cols: S B M J
fes: [ 2.62  0.76 -3.15 -2.80]
Zona: [-8.79  1.02  0.45 -2.75]
vive: [-2.27 -1.74  3.55 -5.09]
Bir: [ 7.33 -2.42 -0.87  2.73]
vusip: [ 1.56 -0.87 -4.38  0.67]
kuviv: [ 4.37 -2.28 -0.38 -3.80]
Zuvuk: [-4.86 -1.34  1.16 -1.45]
Fel: [-7.80  2.63  2.09  0.10]
mot: [ 1.70  1.85 -2.50 -2.88]
Dafot: [ 1.03 -4.47  7.12 -3.46]
nuri: [-1.07 -4.29 -0.25 -0.41]
step +1: [1.85]	[1.86]
step +1: [-1.07]	[-1.06]
size: [ 1.70  1.85 -2.50]	3
size: [-1.07 -4.29 -0.25 -0.41]	4
size: [-8.79  1.02]	2

cols: F E U C X N H
pidi: [-2.34 -7.07 -2.65  0.84  3.89  2.60  4.25]
vafa: [ 2.80 -3.09  4.20 -1.23 -1.22  0.01  0.68]
tigu: [ 3.90 -1.11  1.90 -3.69  2.37 -0.88 -0.85]
step -1: [ 3.90 -1.11  1.90]	[ 3.89 -1.12  1.89]
step +1: [ 1.90 -3.69  2.37]	[ 1.91 -3.68  2.38]
col: [ 0.84 -1.23]	C
step +1: [-7.07 -2.65  0.84  3.89]	[-7.06 -2.64  0.85  3.90]
size: [ 2.80 -3.09  4.20 -1.23 -1.22  0.01  0.68]	7
size: [ 2.80 -3.09  4.20]	3
step -1: [-2.34]	[-2.35]

cols: A K L P Z
fetoz: [ 0.07  1.37  0.90 -0.08  0.14]
viz: [ 0.07  1.37  0.90 -4.99  0.20]
Nisib: [ 0.16 -2.08 -0.81 -3.44  0.28]
donu: [ 0.16 -2.08 -0.81 -0.24 -1.15]
size: [ 0.07  1.37  0.90 -4.99]	4
size: [ 0.16 -2.08 -0.81 -0.24]	4
size: [0.16]	1
col: [0.16 0.16]	A
col: [ 0.20  0.28 -1.15]	Z
size: [ 0.16 -2.08 -0.81]	3

cols: meliv loma beg tedo mifo Lagi Nobor Fom mozot motod
Gebuf: [ 0.00 -0.87 -0.42 -0.88 -0.25 -0.80 -1.11 -0.62  0.30  0.04]
nav: [-0.31 -0.65 -0.34 -1.81 -0.86 -0.42  0.28  0.19 -0.91  1.02]
bot: [-0.32 -0.41 -0.40 -0.69 -0.48 -0.37  0.01 -0.04 -0.31  0.51]
robeg: [-0.06 -0.10 -0.08 -0.18 -0.10 -0.09 -0.02 -0.02 -0.07  0.11]
led: [-0.13  0.02 -0.04 -0.27 -0.20  0.06  0.36  0.19 -0.33  0.30]
zik: [-0.30 -0.56 -0.33 -1.45 -0.72 -0.39  0.20  0.12 -0.72  0.84]
femez: [-2.23  1.21 -1.30  2.21 -1.09  0.68  3.39  1.29 -1.34  1.70]
modam: [-0.04  0.10  0.05 -0.08 -0.07  0.13  0.31  0.18 -0.21  0.15]
Fada: [-0.14 -0.15  0.06 -1.44 -0.62  0.09  0.82  0.54 -1.06  0.90]
fev: [ 3.33 -1.28  1.64  0.16  2.83 -1.09 -6.33 -2.90  4.10 -4.24]
step -1: [-0.32]	[-0.33]
col: [-0.21 -1.06]	mozot
col: [-0.62  2.83]	mifo
size: [-2.23  1.21 -1.30  2.21 -1.09  0.68  3.39  1.29 -1.34  1.70]	10

cols: Y T G D W
gafos: [-0.63  2.62  0.11 -1.33  2.97]
zares: [ 3.50  1.93  1.21 -0.05 -6.10]
topu: [ 0.95  0.12  0.53 -0.65 -1.17]
mibel: [ 1.85  0.54  0.28 -0.21 -1.81]
dof: [-0.60  0.28 -0.66  2.60 -0.68]
posam: [ 0.81 -1.05  0.33 -1.47  0.00]
bebup: [ 1.23  0.11  0.50 -0.36 -1.69]
fal: [-0.85 -0.83 -0.67  0.12  2.58]
Fam: [ 1.38 -1.76 -0.36  2.83 -6.31]
size: [1.85 0.54 0.28]	3
col: [-1.81 -0.68  0.00 -1.69  2.58]	W
step -1: [-0.36  2.83]	[-0.37  2.82]
size: [ 1.85  0.54  0.28 -0.21 -1.81]	5
step +1: [0.50]	[0.51]
size: [ 1.85  0.54  0.28 -0.21]	4

cols: moz far verun Tezu zile Vem mezi ketu
ral: [-6.31  2.62  3.34  0.54  1.73 -3.79  3.28 -1.32]
loda: [-2.84  0.12 -0.67  2.58  4.25  1.18  0.02 -0.49]
Vufa: [-1.02  0.12 -0.67  2.58  4.25  1.18  0.02 -0.49]
mag: [-1.02  0.12 -0.67  2.58  4.25  1.18  0.88 -0.38]
step +1: [1.18]	[1.19]
asked: [-6.31  2.62  3.34  0.54  1.73 -3.79  3.28 -1.32]	ral
size: [-1.02  0.12 -0.67  2.58  4.25  1.18  0.02 -0.49]	8
asked: [-2.84  0.12 -0.67  2.58  4.25  1.18  0.02 -0.49]	loda
step -1: [2.58 4.25 1.18]	[2.57 4.24 1.17]
size: [-2.84  0.12 -0.67  2.58  4.25  1.18  0.02]	7

cols: musur dafet Luf Zus
pire: [-2.44 -0.66  2.34 -3.01]
Vun: [-1.83  1.62  3.56 -2.48]
lito: [-3.38  0.31  3.91 -4.41]
dapi: [-1.02  5.92  6.65 -2.99]
vif: [1.60 5.46 2.79 0.88]
col: [2.34 3.56]	Luf
size: [1.60 5.46]	2
size: [-2.44 -0.66  2.34 -3.01]	4
size: [-3.38  0.31  3.91 -4.41]	4
step +1: [-2.44 -0.66]	[-2.43 -0.65]

cols: Pabi nad Mesi Tafe Petem
dev: [-5.72 -3.75  6.15  1.10  2.03]
zas: [-3.85  6.73 -4.42  1.10 -0.42]
kaz: [-2.59  5.18  4.18 -0.22 -6.04]
Fuvud: [ 1.35  0.14 -4.07  0.11  2.95]
mekik: [-3.85  6.73 -4.42  1.26 -4.09]
Fativ: [ 5.02 -0.86 -1.79 -0.70 -3.41]
step -1: [-5.72 -3.75]	[-5.73 -3.76]
col: [-0.42 -6.04]	Petem
col: [ 6.15 -4.42]	Mesi

cols: fonog madan Leted tol Tilav
dadon: [-0.57 -0.05 -1.24 -3.72 -0.73]
zerod: [-0.18 -0.46 -1.21 -2.80  0.96]
nipu: [ 3.76  7.30 -2.81  5.88  4.64]
nare: [-1.44 -0.46 -2.01 -1.53  0.64]
step -1: [-0.46]	[-0.47]
size: [-0.18 -0.46 -1.21 -2.80  0.96]	5
col: [-1.24 -1.21 -2.81]	Leted
col: [-0.57 -0.18]	fonog
size: [-0.18 -0.46]	2

cols: lufib Vek tep Mos Sop Pum zom
Mopa: [-2.97 -0.03  7.28 -4.82 -0.15 -1.94 -2.05]
mup: [-0.63 -1.23 -3.56  0.23 -5.35 -0.45 -2.43]
pufa: [ 7.45 -5.90 -3.23 -2.97  4.06  0.71  0.86]
col: [-2.05 -2.43]	zom
size: [-2.97 -0.03  7.28 -4.82 -0.15 -1.94 -2.05]	7

cols: Vuzik kedad lovom Mabom
Safu: [ 3.91  4.08 -1.10  2.33]
maku: [ 7.28  3.95 -1.69  2.49]
Giral: [ 3.12  4.46 -6.22  3.24]
salik: [4.14 3.40 0.12 5.50]
Nodel: [7.71 1.59 0.54 1.90]
lupab: [4.82 7.00 0.45 1.46]
step -1: [0.54]	[0.53]
size: [3.12 4.46]	2
step +1: [4.14 3.40]	[4.15 3.41]

cols: gog lup silal Kegez nofu kub guter nako
kor: [ 0.63  4.04  4.98 -0.32  2.40  1.44  4.10  2.48]
vosis: [-0.94 -1.97  2.60 -7.87  7.02 -2.60  3.18 -8.56]
bani: [-0.16 -6.07 -1.35 -3.52  0.67 -1.68 -2.44  1.82]
col: [-8.56  1.82]	nako
size: [-0.94 -1.97  2.60 -7.87]	4
size: [ 0.63  4.04  4.98 -0.32  2.40  1.44  4.10  2.48]	8

